Below is a small trained network, with its code and all its weights. Each question gives an input and a class and asks what happens when units are switched off, that is, made to give their printed mean instead of their output.

import numpy as np


def w(rows, s, z=0):
    codes = np.array(rows[::2]) - 128.0
    scale = np.full(codes.shape[1], s)
    scale[-1] = z or s
    return codes * scale


def norm(h):
    return h / np.sqrt((h * h).mean(-1, keepdims=True) + 1e-5)


def f(y):
    return np.maximum(y, 0)


def log_softmax(a):
    a = a - a.max(-1, keepdims=True)
    return a - np.log(np.exp(a).sum(-1, keepdims=True))


def net(x, mask):
    res = np.array(x, float).reshape(1, 7) / 4 @ E
    u = 0
    for l in range(2):
        y = f(norm(res) @ A[l][:, :-1].T + A[l][:, -1])
        res = res + np.where(mask[u : u + 6], y, B[l][:, -1]) @ B[l][:, :-1]
        u += 6
    return log_softmax(norm(res)[-1] @ U[:, :-1].T + U[:, -1])


A, B = {}, {}
E = w([
[127,129,129,127],'x0',
[85,254,138,219],'x1',
[208,144,118,195],'x2',
[173,126,254,99],'x3',
[128,127,128,125],'x4',
[129,130,127,125],'x5',
[127,127,126,131],'x6',
],0.0094)
A[0] = w([
[55,111,151,76,8],'0.n0',
[148,92,2,85,110],'0.n1',
[253,139,92,179,163],'0.n2',
[173,2,11,158,1],'0.n3',
[72,191,46,179,78],'0.n4',
[201,254,135,192,141],'0.n5',
],0.0089,0.0034)
B[0] = w([
[186,113,115,117,164],'0.n0',
[73,196,245,232,232],'0.n1',
[186,99,144,170,230],'0.n2',
[126,182,174,178,229],'0.n3',
[170,55,86,61,233],'0.n4',
[87,89,139,193,254],'0.n5',
],0.012,0.0052)
A[1] = w([
[131,23,147,168,2],'1.n0',
[218,117,99,153,144],'1.n1',
[16,158,184,133,38],'1.n2',
[5,159,76,120,155],'1.n3',
[194,136,179,167,68],'1.n4',
[39,132,226,93,75],'1.n5',
],0.014,0.0069)
B[1] = w([
[141,205,115,95,172],'1.n0',
[49,126,78,59,201],'1.n1',
[46,222,86,49,219],'1.n2',
[244,137,117,52,235],'1.n3',
[192,158,130,65,223],'1.n4',
[37,92,95,161,253],'1.n5',
],0.011,0.0066)
U = w([
[23,180,114,96,187],'0',
[234,131,98,61,244],'1',
[162,161,235,233,119],'2',
[126,85,20,222,3],'3',
[82,5,190,85,23],'4',
],0.021,0.003)

Each question gives the input, the list of numbers given to net, and the class t.
The units are the neurons (one row each of A and B). Each row of codes is followed by its name. A weight is (code - 128) times the scale printed after its matrix; where a second scale follows, it is the last column's (A, B and U).
mask holds one flag per neuron, layer by layer. A switched-off neuron (its flag False) gives its mean, the last column of its row in B, instead of its output. The means were averaged over made-up inputs and are rounded, as every weight is.
A unit's drop is (log p(t) with every unit on - log p(t) with that unit switched off) / (log p(t) with every unit on - log p(t) with every unit switched off).
The circuit of an input: a set's keep is (log p(t) with only the set's units on - log p(t) with every unit switched off) / (log p(t) with every unit on - log p(t) with every unit switched off). Starting from all 12 units, units are removed one at a time, each time the one whose removal leaves the highest keep (on an exact tie, the one counted first), for as long as the keep stays at least 0.8.
circuit, biggest first: the units of the circuit, biggest drop first
k most important neurons: the k neurons with the biggest drops, biggest first
k most important neurons of layer l: the k neurons of layer l with the biggest drops, biggest first
drop of u: that unit's drop, to one decimal
input [7,-4,8,-1,1,-6,0], class 2: circuit, biggest first -> [0.n3]
input [8,1,5,0,4,-5,-1], class 3: circuit, biggest first -> [0.n5, 0.n1]
input [7,-7,-8,-6,-5,-1,7], class 0: circuit, biggest first -> [0.n1, 1.n2]
input [7,7,-1,-1,6,2,7], class 1: 3 most important neurons -> [1.n3, 0.n1, 0.n4]
input [-7,0,0,4,1,7,-1], class 4: circuit, biggest first -> [0.n1, 1.n2, 1.n3]
input [2,-1,-8,1,6,-2,-7], class 4: 3 most important neurons -> [0.n1, 0.n0, 0.n3]
input [0,6,1,-2,1,5,-3], class 3: 2 most important neurons -> [1.n4, 0.n5]
input [7,2,3,-1,-8,2,-5], class 3: 2 most important neurons -> [0.n5, 1.n3]
input [-1,8,-2,8,-6,7,3], class 0: circuit, biggest first -> [1.n2, 0.n2]
input [3,-1,-5,1,5,8,-7], class 4: 3 most important neurons -> [0.n1, 0.n0, 1.n2]
input [1,-6,0,-5,-2,2,-4], class 0: 2 most important neurons of layer 1 -> [1.n2, 1.n5]
input [-1,-1,8,6,1,-8,-8], class 1: 3 most important neurons -> [0.n1, 1.n4, 1.n1]
input [7,-1,4,0,5,-3,-5], class 2: 3 most important neurons of layer 0 -> [0.n4, 0.n5, 0.n3]
input [-8,3,5,-1,-3,3,-3], class 3: 4 most important neurons -> [0.n5, 0.n1, 1.n3, 1.n1]
input [-3,-1,6,-8,6,7,-6], class 2: 2 most important neurons -> [0.n1, 0.n3]
input [-5,3,-2,-5,1,3,6], class 1: circuit, biggest first -> [1.n3]
input [-4,8,1,-3,0,8,6], class 3: 2 most important neurons of layer 0 -> [0.n5, 0.n4]
input [-8,-7,-8,-3,0,8,3], class 0: 2 most important neurons -> [0.n1, 1.n2]
input [4,-6,-1,-5,-5,4,-1], class 0: 2 most important neurons -> [1.n2, 0.n2]
input [-3,4,3,-3,-6,-5,-4], class 3: most important neuron of layer 0 -> [0.n5]
input [0,3,3,-1,8,6,-8], class 3: 2 most important neurons of layer 1 -> [1.n3, 1.n2]
input [8,-1,2,-8,6,6,8], class 2: 2 most important neurons -> [0.n1, 0.n3]
input [-6,-2,8,-6,5,-3,-1], class 2: 2 most important neurons of layer 0 -> [0.n1, 0.n3]
input [-7,-1,3,-4,7,8,-3], class 2: drop of 0.n1 -> 0.8
input [-6,6,-3,-5,3,-1,6], class 1: drop of 1.n3 -> 0.4
input [1,5,-6,-4,-6,-2,-6], class 1: drop of 0.n5 -> 0.0
input [7,-8,-1,-4,3,1,-5], class 0: drop of 1.n2 -> 0.1
input [4,-5,8,-4,7,0,-3], class 2: most important neuron of layer 0 -> [0.n1]
input [-4,0,5,-3,4,-3,-5], class 2: 2 most important neurons of layer 0 -> [0.n1, 0.n3]
